Here is a tiny trained network, its code and every weight. The questions are about switching its units off for an input and a target symbol, where a switched-off unit gives its printed mean instead of its output.

import numpy as np


def w(rows, s, z=0):
    codes = np.array(rows[::2]) - 128.0
    scale = np.full(codes.shape[1], s)
    scale[-1] = z or s
    return codes * scale


def norm(h):
    return h / np.sqrt((h * h).mean(-1, keepdims=True) + 1e-5)


def f(y):
    return np.maximum(y, 0)


def softmax(a):
    e = np.exp(a - a.max(-1, keepdims=True))
    return e / e.sum(-1, keepdims=True)


def log_softmax(a):
    a = a - a.max(-1, keepdims=True)
    return a - np.log(np.exp(a).sum(-1, keepdims=True))


def net(x, mask):
    ids = ['αγημσω'.index(c) for c in x.split()]
    T = len(ids)
    res = E[ids] + P[:T]
    u = 0
    for l in range(3):
        q, k, v = (norm(res) @ M[l].T for M in (Q, K, V))
        z = softmax(np.where(np.tri(T) > 0, q @ k.T / 4**0.5, -1e9)) @ v
        res = res + np.where(mask[u], z, O[l][:, -1]) @ O[l][:, :-1]
        u += 1
        y = f(norm(res) @ A[l][:, :-1].T + A[l][:, -1])
        res = res + np.where(mask[u : u + 12], y, B[l][:, -1]) @ B[l][:, :-1]
        u += 12
    return log_softmax(norm(res)[-1] @ U[:, :-1].T + U[:, -1])


Q, K, V, O, A, B = {}, {}, {}, {}, {}, {}
E = w([
[65,102,153,89],'α',
[79,6,171,214],'γ',
[106,205,220,181],'η',
[60,65,108,135],'μ',
[32,92,68,47],'σ',
[84,48,153,91],'ω',
],0.014)
P = w([
[254,171,117,222],'0',
[127,169,240,77],'1',
[16,218,184,124],'2',
[5,202,166,151],'3',
[42,129,170,138],'4',
[34,138,161,147],'5',
[40,129,167,156],'6',
[38,135,155,160],'7',
[41,123,168,149],'8',
],0.0059)
Q[0] = w([
[222,105,2,105],'0.h1',
[187,178,99,70],'0.h1',
[157,164,205,171],'0.h1',
[108,171,205,134],'0.h1',
],0.0098)
K[0] = w([
[29,158,178,69],'0.h1',
[63,192,255,113],'0.h1',
[162,183,87,136],'0.h1',
[208,84,104,158],'0.h1',
],0.01)
V[0] = w([
[122,137,137,141],'0.h1',
[238,74,24,199],'0.h1',
[166,62,44,67],'0.h1',
[137,254,147,171],'0.h1',
],0.0083)
O[0] = w([
[159,126,116,182,148],'0.h1',
[96,109,176,202,20],'0.h1',
[146,113,224,43,3],'0.h1',
[75,255,104,197,52],'0.h1',
],0.0052,0.003)
A[0] = w([
[146,195,127,178,32],'0.n1',
[132,138,60,75,164],'0.n2',
[140,176,118,146,26],'0.n3',
[85,113,166,142,1],'0.n4',
[97,211,141,123,169],'0.n5',
[103,169,77,60,83],'0.n6',
[146,66,86,120,151],'0.n7',
[139,127,220,69,134],'0.n8',
[254,179,161,139,150],'0.n9',
[151,97,134,81,90],'0.n10',
[199,152,194,156,118],'0.n11',
[252,146,147,181,151],'0.n12',
],0.013,0.0031)
B[0] = w([
[100,131,69,174,196],'0.n1',
[235,115,68,166,191],'0.n2',
[95,157,110,189,156],'0.n3',
[107,100,74,126,192],'0.n4',
[149,131,90,69,254],'0.n5',
[197,45,147,153,195],'0.n6',
[119,202,135,75,198],'0.n7',
[79,142,47,126,244],'0.n8',
[2,79,114,7,153],'0.n9',
[87,153,55,189,171],'0.n10',
[61,193,77,49,194],'0.n11',
[70,196,129,56,148],'0.n12',
],0.0083,0.0056)
Q[1] = w([
[127,191,191,139],'1.h1',
[180,134,254,189],'1.h1',
[126,206,74,171],'1.h1',
[172,67,121,215],'1.h1',
],0.0088)
K[1] = w([
[97,101,94,96],'1.h1',
[69,126,57,85],'1.h1',
[124,72,181,169],'1.h1',
[51,137,252,109],'1.h1',
],0.012)
V[1] = w([
[178,87,82,255],'1.h1',
[137,51,156,47],'1.h1',
[137,99,183,136],'1.h1',
[200,51,135,105],'1.h1',
],0.0097)
O[1] = w([
[201,136,210,72,105],'1.h1',
[118,112,95,254,101],'1.h1',
[112,27,141,121,3],'1.h1',
[248,65,72,114,12],'1.h1',
],0.008,0.0035)
A[1] = w([
[134,171,180,170,197],'1.n1',
[101,124,135,148,94],'1.n2',
[219,128,165,98,2],'1.n3',
[129,159,170,158,163],'1.n4',
[185,58,129,103,127],'1.n5',
[131,103,121,174,104],'1.n6',
[129,100,134,177,102],'1.n7',
[169,153,248,187,34],'1.n8',
[219,138,151,141,27],'1.n9',
[170,193,109,77,109],'1.n10',
[136,71,119,94,92],'1.n11',
[152,159,170,140,234],'1.n12',
],0.014,0.0042)
B[1] = w([
[81,123,171,73,221],'1.n1',
[105,133,124,96,191],'1.n2',
[166,165,142,191,140],'1.n3',
[72,148,170,111,194],'1.n4',
[71,148,116,161,197],'1.n5',
[158,152,114,156,162],'1.n6',
[174,100,111,148,156],'1.n7',
[155,10,175,98,136],'1.n8',
[126,150,242,187,136],'1.n9',
[115,157,61,78,254],'1.n10',
[154,110,157,161,197],'1.n11',
[78,152,144,68,186],'1.n12',
],0.011,0.0035)
Q[2] = w([
[203,202,181,136],'2.h1',
[98,93,7,168],'2.h1',
[163,105,130,180],'2.h1',
[167,97,107,126],'2.h1',
],0.019)
K[2] = w([
[48,24,132,117],'2.h1',
[170,250,199,124],'2.h1',
[63,148,58,63],'2.h1',
[49,155,171,72],'2.h1',
],0.011)
V[2] = w([
[191,117,157,180],'2.h1',
[142,168,112,123],'2.h1',
[109,90,126,245],'2.h1',
[43,111,163,63],'2.h1',
],0.012)
O[2] = w([
[128,212,180,185,1],'2.h1',
[159,162,105,73,154],'2.h1',
[8,130,69,192,79],'2.h1',
[140,57,158,79,216],'2.h1',
],0.012,0.0076)
A[2] = w([
[31,221,97,46,74],'2.n1',
[192,93,60,135,158],'2.n2',
[42,145,141,169,170],'2.n3',
[162,239,16,122,167],'2.n4',
[107,233,134,168,106],'2.n5',
[197,168,223,58,126],'2.n6',
[219,116,138,210,168],'2.n7',
[157,17,181,89,203],'2.n8',
[250,126,189,49,156],'2.n9',
[54,140,254,239,254],'2.n10',
[237,176,159,153,118],'2.n11',
[32,130,32,179,167],'2.n12',
],0.0094,0.0053)
B[2] = w([
[130,109,100,129,255],'2.n1',
[189,128,152,133,179],'2.n2',
[104,165,104,81,192],'2.n3',
[178,101,235,112,210],'2.n4',
[60,130,114,106,157],'2.n5',
[83,48,78,144,172],'2.n6',
[58,152,5,66,138],'2.n7',
[130,228,222,102,237],'2.n8',
[62,191,98,198,199],'2.n9',
[215,125,227,101,179],'2.n10',
[100,255,109,101,136],'2.n11',
[206,88,165,62,235],'2.n12',
],0.0091,0.0078)
U = w([
[160,201,153,167,160],'α',
[127,118,253,134,36],'γ',
[54,180,120,74,121],'η',
[86,130,148,200,254],'μ',
[215,123,132,98,121],'σ',
[89,82,58,160,116],'ω',
],0.017,0.0045)

Each question gives the input, a string of symbols that net reads in full, and the target symbol t.
The units are the heads (4 rows each of Q, K, V and O) and the neurons (one row each of A and B). Each row of codes is followed by its name. A weight is (code - 128) times the scale printed after its matrix; where a second scale follows, it is the last column's (O, A, B and U).
mask holds one flag per unit, layer by layer, with each layer's heads first. A switched-off unit (its flag False) gives its mean, the last column of its rows in O or B, instead of its output. The means were averaged over made-up inputs and are rounded, as every weight is.
A unit's drop is (log p(t) with every unit on - log p(t) with that unit switched off) / (log p(t) with every unit on - log p(t) with every unit switched off).
The circuit of an input: a set's keep is (log p(t) with only the set's units on - log p(t) with every unit switched off) / (log p(t) with every unit on - log p(t) with every unit switched off). Starting from the 12 units with the biggest drops (on a tie, the unit counted first), units are removed one at a time, each time the one whose removal leaves the highest keep (on an exact tie, the one counted first), for as long as the keep stays at least 0.8.
units of the circuit, in order: the units of the circuit, biggest drop first
most important unit: the unit with the biggest drop
k most important neurons: the k neurons with the biggest drops, biggest first
top k neurons in layer l: the k neurons of layer l with the biggest drops, biggest first
input γ σ ω η η, target γ: units of the circuit, in order => [0.h1, 1.h1]
input ω γ ω η η, target ω: units of the circuit, in order => [1.h1, 0.h1, 2.h1]
input η η η η η σ η η σ, target σ: most important unit => 0.n2
input α η α γ, target γ: units of the circuit, in order => [1.n10, 0.n8]
input ω ω μ, target ω: units of the circuit, in order => [1.h1, 0.h1]
input ω α η η σ, target ω: units of the circuit, in order => [1.h1, 0.h1]
input α ω η γ, target γ: units of the circuit, in order => [0.n8, 1.n10]
input μ γ η α η, target μ: units of the circuit, in order => [0.h1, 2.h1, 1.h1]
input η σ μ σ ω μ, target σ: 2 most important neurons => [0.n2, 0.n6]
input σ σ α γ, target σ: 4 most important neurons => [0.n10, 0.n7, 0.n8, 2.n12]
input σ α η η η σ η σ ω, target σ: 2 most important neurons => [0.n6, 0.n2]
input σ σ η η ω η ω μ η, target σ: 2 most important neurons => [0.n7, 0.n2]
input α η σ η, target α: 4 most important neurons => [0.n6, 0.n1, 2.n4, 1.n9]
input γ η ω η α, target γ: top 2 neurons in layer 0 => [0.n5, 0.n9]
input γ η γ γ μ, target γ: most important neuron => [2.n8]
input μ μ γ η η μ μ, target μ: 2 most important neurons => [0.n7, 1.n6]
input σ σ σ μ, target σ: 3 most important neurons => [0.n2, 0.n10, 0.n7]
input α ω σ η η μ, target α: 2 most important neurons => [2.n9, 1.n5]
input μ μ η η α μ, target μ: top 2 neurons in layer 1 => [1.n6, 1.n10]
input ω ω α σ η η α, target ω: most important unit => 1.h1
input ω γ η η ω, target ω: top 2 neurons in layer 2 => [2.n4, 2.n10]
input γ μ η η η ω η, target γ: top 2 neurons in layer 2 => [2.n10, 2.n9]
input σ γ η μ γ η, target σ: 2 most important neurons => [0.n7, 0.n8]
input α ω σ, target α: top 2 neurons in layer 2 => [2.n9, 2.n11]
input α ω η σ η ω α, target α: top 2 neurons in layer 1 => [1.n5, 1.n10]
input ω η ω η, target ω: 2 most important neurons => [0.n7, 2.n8]
input σ μ ω γ ω η σ η ω, target σ: most important neuron => [2.n2]
